Each row is followed by its class. Each block has new classes.
[  5 -52  -8  42  11 -17  67 -17  20  13  -5 -15  32   9   8  19]
<53>
[  8 -27   0  35   4  -8  53 -10  31  16  15 -18  20   5  -5  30]
<48>
[  2  -4  25  11   9  -6  41  -9  48  15 -19 -15  43  -4   0   0]
<53>
[ 15  13 -27  43   7   6  77  -1  47  26 -28 -28  35   7 -40  28]
<52>
[ 11 -21   2  36   8   6  32  -4  47  43   6 -23  -5  12 -27  22]
<48>
[ 29 -21  10  42   6   3  43  -7  35  30   8 -17   6   1 -17  37]
<48>
[ 19 -20   7  18  -1 -12  34  -4  16  27 -29 -13  30   6 -24  -7]
<53>
[ 35 -44  16  36  14 -17  42 -10  41  29  15 -31   1   7 -37  32]
<48>
[  5 -39 -12  28  -1  -8  65 -23   9   7  -3  -4  42  12  41  18]
<53>
[ 26 -31  -3  52   2   0  42  -7  29  37 -18 -31   3  13 -56  23]
<52>
[  7 -57 -18  50  12 -28  64 -14  36  26 -22 -37  23  11 -47  22]
<53>
[ 29 -37 -16  35   0 -11  30 -32  17  16  -2  17  16  -2   8  19]
<52>
[ 25 -65   2  30   2 -11  73 -12  18   5   2 -13  43   8  -7   8]
<53>
[  7 -38   9  36  -4   3  40   0   6  28  -8 -21  14   7 -13   8]
<41>
[ 13 -36   6  24   9   6  63  -3  12  -1   7 -24  29   1 -10  20]
<53>
[  6 -67   8  31 -11  -7  11  -3 -12  25  -6 -13  11  33  18  -4]
<52>
[ -9 -56 -38  42   8 -25  55 -13  30  36 -14 -29  35  12 -47   5]
<53>
[ 11 -11  48  34   9  -1  69   4  27  -8  -3 -32  51  -5   1  24]
<41>
[ 16 -48 -12  44   8   1  71 -13  31  27  12 -11  14   4  11  37]
<46>
[ 12 -58  16  38  12 -18  27  -2  18  18  24 -12  33  -5   6   7]
<53>
[ 20 -32   5  55  -1  -5  69  -4  21  13   5 -27  29   6  -4  33]
<52>
[  8 -13   3  19  -3   5  39  -2  29  21 -29  -2  29   0 -10  12]
<53>

Each row is followed by its class. Each block has new classes.
[ 36 -27  -6  20  14  10  -2  -3   1  -5 -24  37 -24  11  -3 -12]
S
[ 12  12  18  33   4  -3   8 -10  -2   8 -23  46 -10  15  12   1]
T
[ 25 -37  13  -5  10  -3  16  -7  10  -5 -12  51 -39   2  -9 -12]
S
[ 27 -34   8   5  -2   6  25  -3  -2  -4 -33  50 -12   3  -6  -6]
S
[ 15 -12   5  -9  19   3   4  11  -1  -3   1  59 -22   0 -10 -14]
S
[ 17 -28 -18 -28 -19  -8  24   5  -2   7  -1  31 -23 -12   0 -32]
M
[ 25 -48 -14  19  16  13  35 -14 -22  -8 -19  80 -37  -3 -21 -10]
S
[  7  -4 -42   6   4  -6  13 -14   4  -4  -4  78  -3   8  -2  -2]
T
[ 12  -4  -3  10  15  21   5 -23  -9  19  -9  31 -50   5 -11 -28]
T
[ 16  17  32  22  -3  18  40   3  -7   3   9  71   1   1  -8 -41]
T
[ 21 -37  -9 -38 -12 -22   9  -4   9  -8  -7  24 -17   3   5 -19]
M
[ 38  -2   0  69   5  13 -21 -13  -8 -12 -12  91 -23 -15 -12 -19]
T
[  8   6  -1   7  -4  -3  14   4 -10  23 -26  53 -49  31  11  -7]
T
[ 32 -18  24 -21  -4 -16  17   5   4  -6 -16   5  -8   3  11 -25]
M
[ 27 -14 -13   2  21  12  30   5 -10  -7 -21  42 -23   9  -2 -20]
S
[ 31 -11  24  31 -22  -4  14  -8 -14  18  15  91 -49 -13  -9 -17]
T
[ 22   2  -1  34 -10 -35   3 -19  15 -11 -10  27 -15  -7   0 -33]
T
[ 16   4  -3  17   0 -13  -8   8  17   1 -26  25 -41  17 -23  -5]
M
[ 11  -6  -3  -7   2 -17   7   0   5   7 -35  52 -45   8 -19 -16]
S
[ -1 -20   0  49  13 -17  24 -31   2  18   2  91 -52   0  -6   3]
T
[ 32 -31 -11  12   7   5  -1 -16   5  -2 -26  33 -24  15 -15 -21]
S
[ 13  21   9  22 -15  -6   1   2   1  28 -24  11 -33   4 -17 -29]
T
[  3  22   7  50  19  14  -7 -12  -7  -8 -12  62 -27  -6 -13  -4]
T
[ -6   6 -21  10   9 -20  29 -13  -1  -2  10  54 -31  -9   8 -15]
T
[ 31 -34 -20  -3   8  -3   8  -2   4 -11 -18  49 -10   2 -12 -18]
S
[ 14 -14  10  37  22 -28  34 -32   5  18  -3  51 -24  25  12  -4]
T
[ 43 -34  12   8  -9  -6   6  -1   1   5 -21  33 -33   8 -12 -20]
S
[ 22 -24  -9  -4   9  -1  20  -3  -3   2  -4  65 -34   7 -14 -27]
S
[ 27 -16 -11  12  -9 -19  14 -12   1 -19 -32  51  14  11   0   1]
M
[ 13 -15  -1 -12 -11   5  10  -3   4  19 -25  28 -41   6 -15 -26]
S
[ 31 -33  32 -11   1 -18  19 -12   9   6   3  38 -29   4 -16 -12]
M
[ 18 -25   8   8  12  12  20   8   0 -10 -18  59  -3  36  -6 -10]
S
[ 28 -51 -15  -9 -15  10   9   0  -4 -15 -51  76   4  -1 -26  14]
T
[ 28 -28 -10  -1  -6  21  -9   8  -3   9 -32  72 -36  15 -19  -9]
S
[ 28 -36   6  17  -3 -13  15 -13  14  14 -14  66 -41  12 -24 -12]
M

Each row is followed by its class. Each block has new classes.
[ -5  11   1 -21  -7  33   0  19   2  11 -18 -16  -8 -16 -16  27]
tp
[ -5  19 -25 -23 -23  49 -40  -1   0   3 -10 -17   2 -12  -7   4]
tp
[-14  -3 -22   5  29  13 -35 -26  14  27  10   5 -43  -6   8 -10]
Mg
[ -8   4 -16 -14   2  31 -24   3  -6   3   1  17 -10  -9   1 -12]
Mg
[  2  11 -28 -12 -21  26 -36  -9   6  -6   2  -3  -5  -3  -1  -7]
Mg
[ -4   8 -23 -13  -7  34 -39 -10  -1   3   9   5 -16  -3  -4  -9]
Mg
[  1   0 -25   6   6  11 -30   1 -17 -22   3  32  16   4   7 -36]
Mg
[ -1   4  -2  -8 -11  20  -3   9  -4   1 -12  -7   5 -10  -3   9]
tp
[ -2  13 -17 -19 -19  42 -23   2   9   1 -12 -24  -7  -9  -9  24]
tp
[  3   6  -3  -2 -21  11  -6  -7   4  -7   4 -20  -4  11  12 -14]
Mg
[ -3  -2 -26  -1   8  17 -30  -1  -9  -2   3  26  -6  -7   0 -27]
Mg
[  9   5 -14  -6 -23  14 -11   3  -5 -20   1 -14   9  15   4  -6]
tp
[ -6  -1 -16  -6   8  11 -14 -12   4   5   9   9 -18   0   5 -14]
Mg
[  0   1   8 -15 -17  10  22  15  13  16 -11 -39 -10  -9 -16  34]
tp
[ -7  11 -26 -16  -7  39 -40   5  -5   4 -16  12  -1 -22  -6 -10]
tp
[ 11  12   3 -15 -31  19   6  30 -10 -16 -23 -19  25  -3 -18  17]
tp
[  8  -3 -23   0 -19  16 -36 -25   1 -13  28   2 -10  19  20 -33]
Mg
[  1  -2   0  -6  -8   6   9  11   2   1   2 -11 -11   4  -1  11]
Mg
[  3   3  -7  -9 -26   9  -9 -11  10  -1  13 -16 -13   8   6  -9]
Mg
[ -1   9 -16 -20  -6  25 -12   5   8   0  -2 -10  -6 -13 -12  12]
Mg
[  4   8 -23  -1  -5  25 -33  -4 -14 -14   8  19   3   8   6 -26]
Mg
[ -6   4 -34   1  10  29 -67 -21  -8   6   7  27 -13  -3  15 -36]
Mg
[  6  21 -21 -18 -35  36 -29  12  -4 -17 -14 -18  15  -5 -12   8]
tp
[ -9   6 -32 -14   5  32 -45  -5  -1   7  -6  23  -7 -23  -9 -17]
Mg
[ -3   8 -22 -11 -10  27 -25   2   2  -4  -4  -4  -2  -5   1  -3]
tp
[ -8   8 -13  -8  -4  27 -19  -2   1   9  -5  -1 -16 -13  -4   2]
tp
[  0   9  -7 -10 -21  25 -13 -11  18   8  -5 -36 -17   3   4  15]
tp
[  4  12   6 -20 -23  25   5  27  -8  -6 -14 -15  16  -8 -16  10]
tp
[ -9   5  -5 -10  13  26  -9  11  -6   7 -14  21  -1 -22  -4   2]
Mg
[  9  17  -3 -30 -41  40  -9  19  -3 -12  -9 -32  13   5 -16  24]
tp
[ 10  -2   6   8 -14  -4  15  14 -14 -22   5   1  14  22   4  -6]
Mg
[ -7   9 -19 -23  -4  32 -16  11  11   6 -15  -3  -6 -23 -17  11]
Mg
[ -5  13 -11 -26 -32  32  -9   4  22  12 -11 -54 -15  -9  -9  33]
tp
[  2  14   8 -23 -17  23  17  42 -11 -11 -24 -14  28 -10 -29  30]
tp
[-15  11 -37 -28   8  38 -38   9   6   8 -16  15  -5 -32 -19  -1]
Mg
[-15   5 -29  -5  17  30 -42  -8   0  16  -8  14 -18 -23  -8  -5]
Mg
[ 13  16 -12 -16 -51  30  -4  10   8 -25  -4 -48   9  16  -2  19]
tp
[ -6   6  -6 -10  -3  22 -19   7  -3  14  -5  -3  -8 -13  -8   3]
tp
[-13   2 -26  -6  23  25 -49 -19   4  19   0  30 -27 -22  -4 -11]
Mg
[-11   6  -7  -9   4  23  -1  18   0   4 -22   4   0 -23  -9  12]
tp
[  2   7  -3  -9 -16  27 -11  19 -12  -6  -8  -1  12  -6  -9   0]
tp
[-19   9 -16 -26  15  41 -20   8  14  29 -26  -2 -25 -38 -17  28]
tp
[-12   6   6 -29  -1  22  14  24   9  20 -16 -25 -11 -22 -24  35]
tp
[  7  15  -3  -6 -24   4  -1  -2   7  -2   1 -33   3  13  -4  12]
tp
[  9   7   8 -18 -19  16  17  31 -11 -17 -11 -14  19   3 -14  15]
tp
[ 16   0  -1   4 -29  -2  -7 -24   9  -4  23 -39 -11  36  13   2]
tp
[ 1 -1 -9  1 -6 -9 -2 -6  8 -2  8 -3 -4  5  0 -6]
Mg
[  6  11 -20 -10 -22  35 -36   2  -7 -11   0  -1   6  -1   2 -13]
tp
[ -6  14  -1 -33 -11  37  -1  28   3  12 -27 -23   6 -26 -31  39]
tp
[ -6  20 -46 -27 -24  56 -64 -16  14   1  -3 -19 -12 -10   4  -5]
Mg
[  6   1  12 -10 -23   8  11 -12  16  14   8 -51 -17  16   6  17]
tp
[  9  10  -3 -28 -40  22   3  18   5 -14 -11 -45  18   0 -18  27]
tp
[ -5  11 -20 -19  -1  47 -33   4  -5   7  -5  12  -9 -14  -5  -8]
Mg

Each row is followed by its class.
[ 5  2 -3 17 -2  0 -9 -3 -1  9 -4  5 13  4  0 -9]
[60]
[  3   7  11  -6 -23 -30  -3  17  -1  35 -25  -2   4 -49 -21  34]
[62]
[  4 -11  13   8  -6  17 -58   0   1   5 -25  -7   0 -12   8  -8]
[60]
[ -6   1  10  34   2  16  -5  -3  20 -18  -7 -13  -6   6   8  -8]
[60]
[  4  -6  28 -11   4  -9  -3  55  23 -28 -26 -21  -6 -14   6 -13]
[62]
[ -8  -5   4  17   8  -5   1  55   7  11  -7  -7  -6 -19   2  -2]
[60]
[  3 -20   9  -5   5 -50  -3 -31   9   2  21   0   2   8   1   1]
[60]
[ -5   2  -6  21  16  24   1 -18  16   3   0 -15  19  13  15   2]
[60]
[-15 -11   6   3   6  -7   2  -6  21   8  21 -10  -5  13   1  -2]
[60]
[-12 -12   0  -5  30   6   8 -13  13  -5  36  -7 -18 -34   8  -1]
[60]
[ -2   7   2 -23 -12 -33   7   8  14  35   5  17   5  -2 -17   9]
[62]
[  9  35  11  26  -4 -15   9  -3   1  29 -37   2 -10   2  -9   2]
[62]
[ -7  -9  -3   5  27  19  -2   6  -5  11   6 -13   9 -22  25  -5]
[60]
[  2  15 -16   1  35  11 -23  36  -8  15  -1  -5 -37 -30   3   3]
[62]
[  3  15  35  25  29 -16  -5 -12  23  31  14 -10   8 -12 -14   5]
[62]
[  0 -16   4  -2   2  -6 -12  -1  23   1  33  -6   1  -2   9  -7]
[60]
[  1   4  12  10  -5  11   8  -4  16  -4   2   0   2 -17  12   9]
[60]
[  6 -11   8   3   0  21 -14 -27   0  34  12  -5   0 -17  27   1]
[60]
[  0  -1   1  -7   4  -2  16   5   7 -18  20  -3 -16 -20  -6  12]
[60]
[ -2   1 -19  -7   4  -6   2  24   6  -2   6 -20  -9  14  -4   1]
[60]
[  4  22 -13 -16  21  -1  12  21   6   0   1  -8  -1 -33  16   0]
[62]
